Here is a tiny trained network, its code and every weight. The questions are about switching its units off for an input and a class, where a switched-off unit gives its printed mean instead of its output.

import numpy as np


def w(rows, s, z=0):
    codes = np.array(rows[::2]) - 128.0
    scale = np.full(codes.shape[1], s)
    scale[-1] = z or s
    return codes * scale


def norm(h):
    return h / np.sqrt((h * h).mean(-1, keepdims=True) + 1e-5)


def f(y):
    return y / 2 * (1 + np.tanh(0.7978845608 * (y + 0.044715 * y**3)))


def log_softmax(a):
    a = a - a.max(-1, keepdims=True)
    return a - np.log(np.exp(a).sum(-1, keepdims=True))


def net(x, mask):
    res = np.array(x, float).reshape(1, 6) / 4 @ E
    u = 0
    for l in range(2):
        y = f(norm(res) @ A[l][:, :-1].T + A[l][:, -1])
        res = res + np.where(mask[u : u + 12], y, B[l][:, -1]) @ B[l][:, :-1]
        u += 12
    return log_softmax(norm(res)[-1] @ U[:, :-1].T + U[:, -1])


A, B = {}, {}
E = w([
[120,216,117,179,117,78],'x0',
[36,149,138,125,195,199],'x1',
[78,43,82,15,79,97],'x2',
[95,206,221,40,124,105],'x3',
[164,93,193,191,79,36],'x4',
[64,119,168,141,2,175],'x5',
],0.0096)
A[0] = w([
[144,55,118,84,148,133,147],'0.n0',
[104,181,173,160,57,86,107],'0.n1',
[102,154,156,189,166,199,57],'0.n2',
[109,153,163,76,98,19,55],'0.n3',
[39,233,122,90,108,140,28],'0.n4',
[166,248,134,215,100,95,69],'0.n5',
[229,176,156,130,235,164,159],'0.n6',
[199,244,105,154,163,98,11],'0.n7',
[99,182,136,142,175,43,68],'0.n8',
[197,95,71,254,96,101,28],'0.n9',
[90,196,158,180,215,132,109],'0.n10',
[98,186,94,174,98,126,53],'0.n11',
],0.011)
B[0] = w([
[104,122,161,136,84,81,204],'0.n0',
[178,102,164,135,134,187,177],'0.n1',
[61,148,80,141,101,146,151],'0.n2',
[144,142,176,179,79,185,163],'0.n3',
[76,165,107,183,158,184,157],'0.n4',
[181,123,109,7,137,145,199],'0.n5',
[173,117,143,157,205,143,255],'0.n6',
[223,154,148,32,206,56,150],'0.n7',
[237,73,82,70,156,107,146],'0.n8',
[169,111,126,201,164,123,190],'0.n9',
[128,211,144,151,118,181,202],'0.n10',
[145,132,72,154,87,215,125],'0.n11',
],0.012,0.0064)
A[1] = w([
[140,140,112,85,158,135,70],'1.n0',
[138,187,156,91,74,64,63],'1.n1',
[125,115,137,110,189,108,61],'1.n2',
[158,144,95,86,82,159,64],'1.n3',
[165,183,91,172,127,127,2],'1.n4',
[104,118,116,193,109,99,58],'1.n5',
[146,97,172,94,78,129,76],'1.n6',
[65,101,121,84,133,129,98],'1.n7',
[140,77,112,58,116,107,142],'1.n8',
[142,117,7,118,106,119,79],'1.n9',
[153,64,95,219,165,105,33],'1.n10',
[166,124,122,101,65,171,124],'1.n11',
],0.018,0.0064)
B[1] = w([
[147,134,124,150,165,106,160],'1.n0',
[53,50,116,133,170,126,173],'1.n1',
[187,96,133,129,124,53,166],'1.n2',
[96,100,95,174,131,118,148],'1.n3',
[137,108,156,137,56,114,159],'1.n4',
[137,182,128,134,183,123,156],'1.n5',
[98,73,159,166,144,104,203],'1.n6',
[107,142,106,41,93,50,205],'1.n7',
[74,93,158,213,57,168,235],'1.n8',
[139,66,221,175,135,98,188],'1.n9',
[109,136,1,169,111,88,255],'1.n10',
[119,27,143,171,138,108,201],'1.n11',
],0.014,0.0062)
U = w([
[189,75,23,200,131,64,155],'0',
[174,159,108,80,62,117,3],'1',
[87,25,199,146,33,92,159],'2',
[239,198,156,37,220,109,171],'3',
[58,143,66,19,57,115,156],'4',
[96,234,110,153,155,227,155],'5',
[152,120,253,111,100,157,103],'6',
[220,184,118,135,64,171,54],'7',
],0.021,0.012)

Each question gives the input, the list of numbers given to net, and the class t.
The units are the neurons (one row each of A and B). Each row of codes is followed by its name. A weight is (code - 128) times the scale printed after its matrix; where a second scale follows, it is the last column's (A, B and U).
mask holds one flag per neuron, layer by layer. A switched-off neuron (its flag False) gives its mean, the last column of its row in B, instead of its output. The means were averaged over made-up inputs and are rounded, as every weight is.
A unit's drop is (log p(t) with every unit on - log p(t) with that unit switched off) / (log p(t) with every unit on - log p(t) with every unit switched off).
The circuit of an input: a set's keep is (log p(t) with only the set's units on - log p(t) with every unit switched off) / (log p(t) with every unit on - log p(t) with every unit switched off). Starting from the 12 units with the biggest drops (on a tie, the unit counted first), units are removed one at a time, each time the one whose removal leaves the highest keep (on an exact tie, the one counted first), for as long as the keep stays at least 0.8.
circuit, biggest first: the units of the circuit, biggest drop first
most important unit: the unit with the biggest drop
top k neurons: the k neurons with the biggest drops, biggest first
k most important neurons of layer l: the k neurons of layer l with the biggest drops, biggest first
drop when u is switched off: that unit's drop, to one decimal
input [4,8,6,-8,-4,3], class 2: circuit, biggest first => 1.n9
input [-3,-6,-8,1,8,-5], class 3: circuit, biggest first => 0.n5; 1.n8
input [3,7,-8,-2,7,5], class 5: top 3 neurons => 0.n10; 0.n2; 1.n9
input [0,7,6,-4,1,4], class 4: 2 most important neurons of layer 1 => 1.n7; 1.n11
input [-2,7,7,-5,-8,3], class 2: top 2 neurons => 1.n9; 1.n8
input [-4,-3,-1,8,-2,0], class 6: top 2 neurons => 1.n10; 0.n5
input [6,1,-1,-8,-7,4], class 2: top 2 neurons => 1.n9; 0.n6
input [0,2,4,-3,-4,1], class 2: top 2 neurons => 1.n9; 1.n8
input [-5,3,4,-1,7,-6], class 2: top 4 neurons => 0.n9; 0.n0; 1.n8; 0.n6
input [-5,-2,4,1,3,-7], class 2: 2 most important neurons of layer 0 => 0.n0; 0.n9
input [8,-7,2,-4,-6,1], class 2: 2 most important neurons of layer 0 => 0.n6; 0.n5
input [2,-5,8,-7,-2,-3], class 2: top 3 neurons => 1.n9; 0.n6; 1.n8
input [1,8,4,2,5,-5], class 3: top 2 neurons => 0.n10; 1.n10
input [-3,4,-3,1,-2,-6], class 3: circuit, biggest first => 1.n8
input [7,3,-1,-4,-2,5], class 5: 2 most important neurons of layer 0 => 0.n4; 0.n8
input [4,6,3,-3,-4,-7], class 3: 2 most important neurons of layer 0 => 0.n10; 0.n9
input [0,4,4,-1,-4,-5], class 2: top 2 neurons => 0.n10; 0.n0
input [-6,8,-2,-5,-2,6], class 4: drop when 1.n7 is switched off => 0.1
input [0,5,-4,-4,2,-1], class 5: drop when 0.n10 is switched off => 0.7
input [8,8,5,2,4,7], class 5: most important unit => 0.n4
input [0,7,8,0,7,-8], class 2: drop when 1.n8 is switched off => 0.2
input [2,8,2,-1,7,1], class 5: drop when 0.n5 is switched off => 0.6
